
[[  58  200   48  -94  219   62   19 -325  110  115 -170 -158   48  318
   169  -37 -397  -71   13  527  237  169 -269 -319  -70   25]
 [  73  140    6  -19 -307   46  -75  129  -15  -57   34  141  -83 -121
  -120  115  154  295 -317  -63 -229   47  135  177 -334  323]
 [-110  109 -175 -210   86  111 -104   48  -99  327 -306 -198 -392   88
   137   10 -155 -227   27  118   71   80  -71 -367    2  -40]
 [-276 -124 -253  -59 -128  179  -40  354 -150  448 -176    9 -334  -85
  -113  139  139 -164 -162    4 -240 -185  204 -263  171  171]
 [ 204 -143  109  -59 -160  142 -148  213  216  109  183  102  -48  -83
    10  148  -93   74  -50  -72   75 -111   34  215  141  -51]
 [  24 -219  313   49  -30 -121   85   -8  277  -94  314 -120  361 -154
   -36  195 -147  -49  113 -266   -8   27  186  283  531 -268]
 [  49  -59  107   15  146   67  -29  -38   25  150  -78 -180 -148  -27
    92  197 -157 -158  203 -113  134  134   46  -82  338 -316]
 [  10  -49  144 -172 -316  -97  -35  131  -44   34  169  -17   31 -190
  -158  -56 -131  168 -134 -135 -140 -150  227  -59  -98  171]
 [ 249   47  -40 -403 -493  136 -220  286 -117  208  124  116 -262  -97
  -131 -274 -164  374 -367  171  -24 -388    8 -174 -585  491]
 [-221    7  128  187  269  -98   98  -38  102   72  -82  -99  234   50
   158  272  -45 -210  171 -206   78  372  157  205  392 -339]
 [ -90  264  101  154  190  -60   55 -353  179 -114 -220  -41   69  215
   117  283 -178  -86    8  255  -24  447  -71 -110   10  -16]
 [ -17 -244  -97  -73  -59  229   56  182   22  300  103 -169  -27 -101
  -110   73   99  -77 -113   59  -83 -283   53  -13  423   13]
 [ 372  146  194   83  -48  149  -43 -142  121 -124  108   76   89   36
    23  120  -44  353 -142  140  122  136  -96  288 -214   91]
 [ -42  -95  247  342  480    9  196 -219  302  -20   53 -184  486  120
   216  375  -51 -234  272  -97  231  414   10  441  735 -552]
 [-160  328 -179 -108   60   54    4  -93 -116  193 -319  -53  -93  242
    97  -73  -80   13 -237  398  -11  189 -105 -269 -402  313]
 [ 139   -5   87 -104 -146   41 -117   42  263  -42  109   13  -55  -42
    35  162 -115   15  -76  -16  -15   25  -35  129   77  -13]
 [ 272  121  124  -46   39  116 -136 -124  200  -21  -25  -24 -121   87
   154  145 -214   56   22  120  186  186 -164   63  -46 -101]
 [-119  -59 -124 -267  154   57  -59  142 -116  378 -179 -364 -279  -31
   169  -37 -150 -332  184 -169  167   13   14 -227  310 -306]
 [ -12 -176 -124 -196 -300  203  -81  303   -2  352   79   60 -177  -77
  -173  -32  -39   45 -258  193 -148 -410   78 -224   40  306]
 [-244  -88   66  259  172    4  165  -31    6  121  -87  -97  114  -39
   -41  346   88 -176   82 -128 -132  207  238   36  487 -190]
 [-139   32  -29   56   -4   15   51  -31  222  -43  -24  -71   59   -4
    -2  283   93 -132 -119   13 -207  168   32  124  266    9]
 [   4 -256  142   74  189   56   99  -62  422   28  207 -210  308    7
    84  290 -109 -287  151  -36   77   44  -34  254  822 -392]
 [-263  -32  150  -90    6 -214   65   53   25  173   33  -48  293   57
    19  -68 -325  -95   32   13   38   45  194 -149   87   -4]
 [  81 -234   73 -126   43   87  -49  146  211  158  156 -202  -12 -104
    88  137 -114 -206  142 -203  131  -73   22  153  545 -351]
 [-272  338    0  -99   40 -233  113 -209  -39  -66 -172 -153  224  153
    77  -77 -135   -4 -161  142  -93  342   32 -110 -301  199]
 [ 208  129  330  -34   -5 -132   59 -283  311 -269  257  -56  506  115
    82  -20 -304  210  -70  166  160  183 -103  277  -77    5]
 [ 171  197 -111 -375 -127  104 -117 -152   96    2  -86 -267 -287   69
    67  -94 -186  -10 -175  301   -9  -21 -279 -263 -198  169]
 [-436  -66  -10  172  362  -83  213 -133  254  143 -133 -202  334  179
   143  304  -76 -476  132   87  -48  299   55  -12  697 -282]
 [-236   -1 -109  -20   60   38  133  -47   75  146  -71 -178  125   80
   -26   92   20 -168 -142  200 -158   29   13 -111  255   93]
 [ 209  283    2 -170 -114  102 -131  -75 -321   94 -237 -120 -456  -51
     0  -72 -100  249  -79   28   53  116   -7 -281 -523  161]
 [ 270  282 -100 -467  -95  101 -170 -260   87  -48 -140 -351 -424   92
   125 -136 -296  -19 -112  332   70   33 -382 -377 -299  129]
 [-122   70  250   54  154 -207   79 -166   55  -13  -22 -120  263   58
   102   87 -291  -72  157  -78  109  301  134  -16  132 -198]
 [ 163  -67  364   62  275  -76  150 -245  195  -64  230 -243  558   79
   154    7 -293   23  198  -19  351  184  -35  306  367 -366]
 [-178  189  102  -59  103 -172   70 -111  -42   81 -102  -85  242  152
   103  -81 -249    2  -25  112   97  238   65  -92 -166   49]
 [  63  -27  253   76  -47  -70  118 -125  191 -121  244  -19  440   -3
   -60   73 -114  161  -96   65  -18   56   83  230  134   43]
 [-339  -32  190  107   80 -261  168   33    1   44   42  -74  419  -49
     7  104  -85 -101   61 -259  -62  232  330  145  257 -135]
 [  30  116  105 -296 -244 -143  -67   10  137  -29  138   -6  163   43
     2 -176 -305  138 -207  154    6  -51  -15  -54 -304  259]
 [-231  167 -162  -41   50   56   63  -34  -63  215 -229  -65  -27  163
    17   18  -20  -66 -199  316 -105  101  -19 -228 -107  240]
 [  -4 -125  181   84 -146   10  107  -45   28   40  158    7  174  -89
  -215  122  -97  126  -98  102 -165 -127  188 -109  181  141]
 [ 158   99  247   18   39  -36  -55  -50   57   31   37   55  146   70
   117   33 -271  167   36    2  245  190   30  130 -153  -73]
 [ 113 -137  111    0  166  113  136   11   45  154  198 -220  379    5
    64  -51  -15   58    5  -16  237  -37  -13  330  322 -187]
 [ 352 -228  195  -99 -252  192  -64  227  -91  197  310   14   17 -215
  -163  -85  -89  347  -90  -92  124 -368  136  123    6   72]
 [-150  153  197  -20 -137 -246   19  -46  129  -85   51  134  308   75
    -7   21 -256  116 -144   75  -85  186  156   11 -235  208]
 [ 161  324  -43 -172  224  116   24 -370  -83   56 -245 -347 -116  227
   182 -120 -211   27  -31  394  231  233 -311 -249 -244   23]
 [ 120   56 -156 -203   65  238  -98  132  -97  300 -125 -192 -254   29
   144  -59    0  -24  -63   42  188  -25 -125    3  -40  -45]
 [-180 -335  -57    1  -75  132   32  223  172  292   84  -66  -45 -112
  -131  253    9 -271  -22   -3 -202 -244  161 -119  653  -64]
 [ 368  -68  203 -127 -210  138 -121  158  -34  154  241  103   50  -68
   -47 -134 -193  384 -118   40  228 -223   40  139 -240  125]
 [ 316   47   31 -346 -320  139 -171  115  -14  138  137   10 -153  -22
   -53 -239 -238  305 -242  228  103 -289  -97 -123 -413  318]
 [ 119   51   62 -122  248   80   60 -155   -2  159  -28 -323  130  131
   185 -103 -215  -52   91  138  313  101 -161    1  137 -199]
 [ 163   86   26  -44  203  154    8 -195  287   48    4 -140  167  238
   198   66 -173  -52  -37  353  243  136 -293  134  144  -85]
 [ -66 -205  193  114  173  -20  102 -134  605  -55  228  -67  471  135
   104  332 -215 -298   85  151   41  106  -75  253  754 -285]
 [-180  -42   69    1   11  -75  189  -36   22   58  105 -169  355  -20
   -72    6   -9   -8 -107   28 -103   14  135   60  213   57]
 [ 181  102  263   48  286   -5  128 -363   76  -46   36 -259  329  158
   149   -1 -281   62  133  185  311  245 -129   74  127 -218]
 [ 412  150  105  -16 -275  218 -144  -48   65  -81   89  174 -164  -22
   -99   92  -31  435 -284  237  -20  -41  -88   86 -423  327]
 [-196   30 -227 -104  -59  159 -120  307 -129  441 -252   73 -327   50
    37   53    5 -108 -145   88  -42  -47   87 -225 -100  167]
 [ 166  -28  365  212  300  -29  143 -284  228 -103  156 -147  469   86
   141  188 -215   22  209  -11  286  292  -12  324  395 -387]
 [ 359  289  255   78  158   47   31 -452  185 -286   15 -141  177  144
   139  119 -174  228   -7  219  204  374 -226  212 -145  -74]
 [-387  -73  -10    8   73 -140   74   51  314  102  -18  -45  250   97
    74  227 -117 -355  -13   30 -140  147   99   10  450  -89]
 [-234   13  -12   -5  557  -73  208 -207   96   90 -141 -600  266   94
   327  116  -28 -485  308 -211  223  426  -73  193  716 -626]
 [ 345  260   57 -155   76  171  -36 -318   75  -12  -50 -159   11  229
   137 -124 -263  205 -134  497  263   93 -350  -91 -317  139]
 [-117   61   83  -31 -124 -107   18  -86   64  -71  -40  -97  -79  -94
   -88  201  -84  -60  -44  -76 -245  135  151 -157  100   44]
 [  62   -2   20  -90 -230   58 -128  141  234   15   84  132  -78  -32
   -23  173  -51   53 -187   37 -111  -31   25  100  -26  144]
 [-357 -120  -79 -265  -87 -134   11  200    2  300  -35 -188   -4  -44
   -14  -64 -201 -295  -11  -56 -118 -124  178 -305  254    3]
 [-303   21   86   -8 -115 -222  -15  171   59   53  -26   60   87  -80
    -2  155  -80  -99  -28 -262 -171  180  304   37   62   -1]
 [  93  -12  146 -124  135   19   43 -123 -175  185  -45 -335  -37  -29
    51  -93 -265  -19  178  -32  214   28   29 -221  137 -211]
 [ -57  -61   49 -179 -329  -73  -84  177  -60   48   50  -75 -246 -272
  -167   94  -41   19  -76 -284 -262  -97  269 -153   31   81]
 [ -74   22  156  150   86  -16  109 -142  -44   77  -61  -50  118   24
   -50  158 -131   21   28   91  -30  145  142 -136  130  -12]
 [-348  173  -57   -6  247 -201  158 -172  304 -177  -94 -334  318   94
   225  220   90 -364   -7 -151 -128  497  -30  325  389 -240]
 [  39  -50   47   54  -81  159  -30  288 -227  402   21  216   80   15
   -56  -82  -44  281 -163   80  144 -151  193   48 -238  211]
 [ 280   65  188   17  116  103  -52 -255  338 -127   55 -106   42  102
   147  221 -216   -5   62  159  182  207 -205  136  197 -199]
 [-174  287 -233 -266 -201  -14   -9  109 -364  138 -235 -191 -272  -98
   -61 -167  164  131 -309  -64 -233   59  118 -181 -500  363]
 [-147  138 -130 -204   60   34  -20   28 -179  311 -240 -190 -178   99
    87 -117 -153 -104  -48  152   64   52  -15 -332 -129   76]]

[ 267  200   97  -67   65  147 -113 -182  103  246   30   -2 -256 -177
  120   31   34   37   47  -98    2   25   18 -103 -299  100  230   28
  273   -4 -125 -199] => 56
[   0  146 -135   97 -222   13  177 -100 -119  -89  111   63  176  103
  152 -156  -93   42 -306  145  -68  -57   55  -58   93   71 -235  277
   -7 -264  156  144] => 28
[   3  -79   65  -95   10   -3   98  -59 -142 -255  -10   47   89  130
   48 -215  -19  101 -246  321  -83    3   53   65   69   65  -96   33
    3  -96  205   50] => 11
[  28 -169  121  -78  256  -66  -15 -126  -21 -152 -227  142 -133   80
 -118 -245  155  169 -122  136 -201  -91   53   11 -167   10   83  -35
   25   44  197 -276] => 47
[ 257  239   59  -75   37  153 -141 -174  -47   29  220   71 -124  -23
  193   17  -60  126 -107  149  188   -6   23  -88 -160   65  104   32
  310   28  -79  -84] => 53
[  25   -5   57 -100  335  -93 -306  163   19  160 -186 -126 -209 -210
 -305  -84  245  -77   58 -161 -104 -201  191 -184  -94   39  187   -4
   72 -219   -5 -295] => 65
[ -45   16  220   -4  150 -115  -63  -89    3 -213 -103   26  -51  186
  -86  -68  125   37   89  218  -60  -18  152   66  222   -3  188 -108
  -92  -81   26  -10] => 50
[-331 -229   17  -15  -20 -103  230  136  -74   -7 -250 -154  -66 -121
 -484 -204 -105  -56 -176  -21 -457 -208  143 -125   47   25    9  -57
 -198 -197   94 -204] => 14
[  15  203 -144  -35 -220  111    9   77 -105  -26  339 -155   77 -189
  143   74 -248 -132 -144  103  183   43   50 -107   44   38 -103  117
   61 -233 -198  115] => 19
[-412  -52   38   59  -87 -115   57  164  -53  -12  -87 -158  -66 -118
 -334  -74 -117 -142  -48  -67 -286 -136  207 -185  149   94   41   20
 -207 -344   10 -120] => 27
[ 131    5  -89   -6 -217   68  291 -199   27 -176   49   42  131   -3
  370 -122  -81  -17 -141  171  -68  233  -94  165  -86   32 -175  172
  -82 -108   33  144] => 43
[-259 -160   40 -101 -175  -18  261  158 -131 -229   28 -241  106  -76
 -207  -85 -257 -127 -143  259 -185   34   99   46  257   14  -50 -133
 -218 -187  -47  108] => 54
[-137  -62  322  -61  250  -94 -164   -1   44   29 -260  -49 -274   -8
 -304  -91  157   15  141  -22 -261  -96  211  -81   30  113  346 -159
   -5 -107   66 -257] => 21
[-320  -63  135  125  140 -179   11  -52  -73  -58 -244  114 -164  166
 -459 -201   37  142 -132   20 -358 -343  213 -213   92   26  136  -24
  -87 -126  195 -309] => 18
[ 368  327   57  -34 -114  144  -29 -220   14   -7  224    4   62   62
  427   43    9   11  -16  199  218  177   16   86   59   82   40  120
  195 -102  -81  243] => 15
[  99   46  -34  -36 -330   83  324  -99   33 -155   95 -131  206  -51
  396  -45 -118 -159  -46  186  -51  337  -46  225  102   82 -145  134
 -151 -230  -44  335] => 17
[ -95 -201  158  -56  348 -112  -73  -42  -34   21 -366  100 -256   21
 -435 -273  178  182 -134  -13 -371 -304  148 -157 -179   34  178  -80
   50   -4  240 -451] => 8
[ -12 -110  167 -122  -37   45  129 -108  -47 -236  -17    8   -6   42
  132 -144  -65   43 -101  272 -117  165   20  128   -7  110   21  -48
  -28  -40  105   20] => 49
[ -15 -180  192  -55  259 -151  -65  -61  119 -107 -379   34 -117   14
  -17 -220  342  -27  142  -26 -296   85  108  113  -64   95  141   21
 -153 -175  204 -156] => 30
[-296 -138   81  -28   26    6  152   33  -93  107 -120  -71 -290 -157
 -603 -105 -280   97 -215  -16 -369 -339  116 -288 -139  -13  188 -203
   35   49  -54 -452] => 68
[ 277  203 -236   30  -76   40   77 -110  -59  -85  186   20  170   18
  188  -45  -22   16 -202  179  186  -44  -20    8   17 -122 -177  181
   60 -103  -97  111] => 42
[ 456  217  -26  -98   93   90 -119 -168   10  -69  146   31   53   29
  353  -17  143   45  -35  208  263  109  -14  102  -56  -29   10   96
  199  -25  -75  108] => 5
[ 204  199   39   20   63  119  -69 -288   -9  114   81  208 -220   14
   97  -69  -30  228 -171   28   13 -122    2 -175 -321   55  113   96
  318   84   20 -273] => 41
[  49  100 -208   12 -111   18   63  -22  -69 -230  261  -14  123  -56
  167   23 -149  -54 -136  211  216   45  -32    2   12 -130 -157  100
  -61  -92 -200   46] => 66
[ 156  191 -182  -93 -140  109  -46  113  -98   19  280 -181  119 -224
  192   17 -115 -147 -173   79  198   52   40  -73    1   48 -160  179
  105 -279 -126  143] => 63
[ 176  -56  122  -69  368  -78  -75  -78   20   97 -315   10 -203   29
 -410 -172  235  143  -42   29 -217 -295  123  -78  -73 -102  252 -150
  107   79   38 -326] => 34
[-180 -260  194  -81  152  -57   99  -23   60   61 -376  -40 -276 -147
 -334 -213   53   24   -9 -104 -482  -77   92  -65 -227   99  209 -112
  -71  -53  125 -391] => 48
[ 221  236   92  -61  -90  133  -88 -198   42 -117  269   35  -26  -17
  484   83  -49  -22   71  186  254  290  -18   93  -63  104   72   73
  137  -69 -139  128] => 69
[ 263  127  -40 -154 -221  152  199   10  -16  -26  199 -293  142 -173
  181   70 -176 -173  -32  228  121  203  -12  149  150  -33  -11  -60
   16 -108 -280  293] => 9
[-185  111 -156  199 -309  -22  221 -221  -16 -326  228  198  124   99
  381  -41 -217    1 -140  157   33  154  -51   14  -28    6 -228  272
 -197 -175  -14   61] => 0
[ 244  161   80 -112  -13   73  -30  -78  -68 -133  155  -54   88   74
  206  -25   10   11  -70  303  160   97   59   97  153   32   23   -6
  114  -88  -39  201] => 61
[ 244  121 -136  -77   59  -14 -103   45  -31 -156  142  -93  159  -58
  202  -13  110 -112  -29  183  247   76   35   81   97  -81 -103  111
  -18 -194 -120  154] => 60
[  52  -46   29  -43  365 -103 -205   34   12  150 -275   10 -232 -104
 -380 -169  249   71  -45 -136 -201 -312  155 -201 -180  -25  171   -5
   95  -88   72 -410] => 7
